Here is a tiny trained network, its code and every weight. The questions are about switching its units off for an input and a target symbol, where a switched-off unit gives its printed mean instead of its output.

import numpy as np


def w(rows, s, z=0):
    codes = np.array(rows[::2]) - 128.0
    scale = np.full(codes.shape[1], s)
    scale[-1] = z or s
    return codes * scale


def softmax(a):
    e = np.exp(a - a.max(-1, keepdims=True))
    return e / e.sum(-1, keepdims=True)


def log_softmax(a):
    a = a - a.max(-1, keepdims=True)
    return a - np.log(np.exp(a).sum(-1, keepdims=True))


def net(x, mask):
    ids = ['Ψεζητφ'.index(c) for c in x.split()]
    T = len(ids)
    res = E[ids] + P[:T]
    u = 0
    for l in range(3):
        r = res
        for j in range(2):
            rows = slice(3 * j, 3 * j + 3)
            q, k, v = (r @ M[l][rows].T for M in (Q, K, V))
            z = softmax(np.where(np.tri(T) > 0, q @ k.T / 3**0.5, -1e9)) @ v
            o = O[l][rows]
            res = res + np.where(mask[u + j], z, o[:, -1]) @ o[:, :-1]
        u += 2
    return log_softmax(res[-1] @ U[:, :-1].T + U[:, -1])


Q, K, V, O = {}, {}, {}, {}
E = w([
[164,156,207,61],'Ψ',
[131,60,126,255],'ε',
[90,55,116,124],'ζ',
[206,85,108,46],'η',
[29,96,141,159],'τ',
[170,230,86,90],'φ',
],0.011)
P = w([
[95,63,98,121],'0',
[92,112,30,88],'1',
[153,173,246,196],'2',
[116,122,15,69],'3',
[161,175,246,182],'4',
[134,142,17,66],'5',
[188,175,245,177],'6',
[169,139,9,74],'7',
[212,166,245,172],'8',
[144,167,3,47],'9',
],0.0042)
Q[0] = w([
[158,92,251,248],'0.h1',
[155,196,5,1],'0.h1',
[109,145,10,1],'0.h1',
[187,160,215,38],'0.h2',
[45,99,17,206],'0.h2',
[95,94,26,215],'0.h2',
],0.0058)
K[0] = w([
[50,26,145,253],'0.h1',
[174,220,66,22],'0.h1',
[183,185,99,2],'0.h1',
[55,61,182,192],'0.h2',
[181,198,94,50],'0.h2',
[181,185,79,45],'0.h2',
],0.0091)
V[0] = w([
[54,62,203,215],'0.h1',
[18,3,189,161],'0.h1',
[128,193,248,60],'0.h1',
[127,65,170,176],'0.h2',
[167,107,97,105],'0.h2',
[147,169,92,64],'0.h2',
],0.0052)
O[0] = w([
[144,55,186,189,78],'0.h1',
[120,1,194,137,80],'0.h1',
[28,209,159,98,49],'0.h1',
[191,151,142,106,255],'0.h2',
[124,94,61,147,144],'0.h2',
[48,128,98,169,37],'0.h2',
],0.0053,0.00057)
Q[1] = w([
[161,136,194,91],'1.h1',
[95,139,34,163],'1.h1',
[88,117,27,171],'1.h1',
[153,25,223,193],'1.h2',
[191,52,253,180],'1.h2',
[16,159,16,92],'1.h2',
],0.0071)
K[1] = w([
[219,234,106,89],'1.h1',
[69,16,125,193],'1.h1',
[46,14,112,195],'1.h1',
[158,197,160,29],'1.h2',
[192,194,205,18],'1.h2',
[49,102,3,212],'1.h2',
],0.0076)
V[1] = w([
[97,57,121,178],'1.h1',
[202,212,137,42],'1.h1',
[96,162,154,167],'1.h1',
[138,73,171,150],'1.h2',
[60,62,86,198],'1.h2',
[181,162,254,71],'1.h2',
],0.0064)
O[1] = w([
[159,86,46,209,113],'1.h1',
[131,181,211,9,174],'1.h1',
[68,97,199,209,92],'1.h1',
[98,47,72,119,251],'1.h2',
[12,133,67,21,151],'1.h2',
[202,2,188,222,217],'1.h2',
],0.0039,0.0019)
Q[2] = w([
[128,41,117,150],'2.h1',
[106,44,92,128],'2.h1',
[110,99,4,108],'2.h1',
[120,112,27,176],'2.h2',
[170,127,39,110],'2.h2',
[145,131,3,103],'2.h2',
],0.006)
K[2] = w([
[120,210,95,76],'2.h1',
[140,208,109,23],'2.h1',
[177,93,152,20],'2.h1',
[54,167,64,142],'2.h2',
[2,232,64,35],'2.h2',
[13,194,63,57],'2.h2',
],0.0061)
V[2] = w([
[204,113,138,52],'2.h1',
[116,172,74,59],'2.h1',
[72,159,31,124],'2.h1',
[36,122,169,25],'2.h2',
[185,110,119,253],'2.h2',
[117,221,138,55],'2.h2',
],0.0048)
O[2] = w([
[147,71,103,92,230],'2.h1',
[137,138,75,28,23],'2.h1',
[75,194,131,51,1],'2.h1',
[73,39,255,108,46],'2.h2',
[125,199,32,139,179],'2.h2',
[173,43,164,182,67],'2.h2',
],0.0049,0.00089)
U = w([
[69,228,186,105,209],'Ψ',
[187,68,197,175,191],'ε',
[89,76,96,94,76],'ζ',
[213,59,83,27,2],'η',
[3,116,137,149,105],'τ',
[205,223,52,177,152],'φ',
],0.0059,0.004)

Each question gives the input, a string of symbols that net reads in full, and the target symbol t.
The units are the heads (3 rows each of Q, K, V and O). Each row of codes is followed by its name. A weight is (code - 128) times the scale printed after its matrix; where a second scale follows, it is the last column's (O and U).
mask holds one flag per head, layer by layer. A switched-off head (its flag False) gives its mean, the last column of its rows in O, instead of its output. The means were averaged over made-up inputs and are rounded, as every weight is.
A unit's drop is (log p(t) with every unit on - log p(t) with that unit switched off) / (log p(t) with every unit on - log p(t) with every unit switched off).
The circuit of an input: a set's keep is (log p(t) with only the set's units on - log p(t) with every unit switched off) / (log p(t) with every unit on - log p(t) with every unit switched off). Starting from all 6 units, units are removed one at a time, each time the one whose removal leaves the highest keep (on an exact tie, the one counted first), for as long as the keep stays at least 0.8.
units of the circuit, in order: the units of the circuit, biggest drop first
unit that matters most: the unit with the biggest drop
heads that matter: for each layer, one digit per head in row order, 1 if its drop is at least 0.15 and else 0, layers parted by /
drop when u is switched off: that unit's drop, to one decimal
input φ Ψ ε η Ψ η φ Ψ ζ ε, target ε: units of the circuit, in order	1.h1, 0.h1, 2.h2
input Ψ η ε η τ η ζ, target φ: unit that matters most	2.h2
input ε φ ε Ψ Ψ, target ε: units of the circuit, in order	1.h2, 0.h1
input ζ η Ψ ε τ τ η ε τ, target φ: units of the circuit, in order	2.h2, 1.h2, 0.h1, 1.h1
input φ ζ ε φ Ψ, target ε: heads that matter	11 / 11 / 00
input Ψ Ψ τ ε φ ζ ζ, target φ: units of the circuit, in order	2.h2, 1.h2, 0.h1, 1.h1
input η ε Ψ φ τ ε η Ψ, target Ψ: units of the circuit, in order	1.h1, 0.h1, 1.h2
input ε Ψ ε ε ζ φ ε ε η, target φ: units of the circuit, in order	2.h2, 1.h2, 0.h1, 0.h2
input ε Ψ Ψ ε ε τ ε Ψ ε, target φ: units of the circuit, in order	2.h2, 1.h2
input ε φ ζ τ Ψ φ η, target Ψ: units of the circuit, in order	1.h1, 0.h1
input τ ε η η ε ε τ, target φ: units of the circuit, in order	2.h2, 0.h1, 1.h1, 1.h2
input ε Ψ τ ε Ψ ε φ ζ τ Ψ, target Ψ: heads that matter	10 / 10 / 00
input ε η φ Ψ φ ε, target ε: drop when 0.h1 is switched off	0.7
input Ψ ε Ψ ε η, target φ: drop when 1.h2 is switched off	0.8
input ε ε ε φ η, target Ψ: unit that matters most	1.h1
input τ τ η Ψ ε, target φ: drop when 2.h2 is switched off	1.9
input φ τ φ, target Ψ: drop when 0.h1 is switched off	0.2
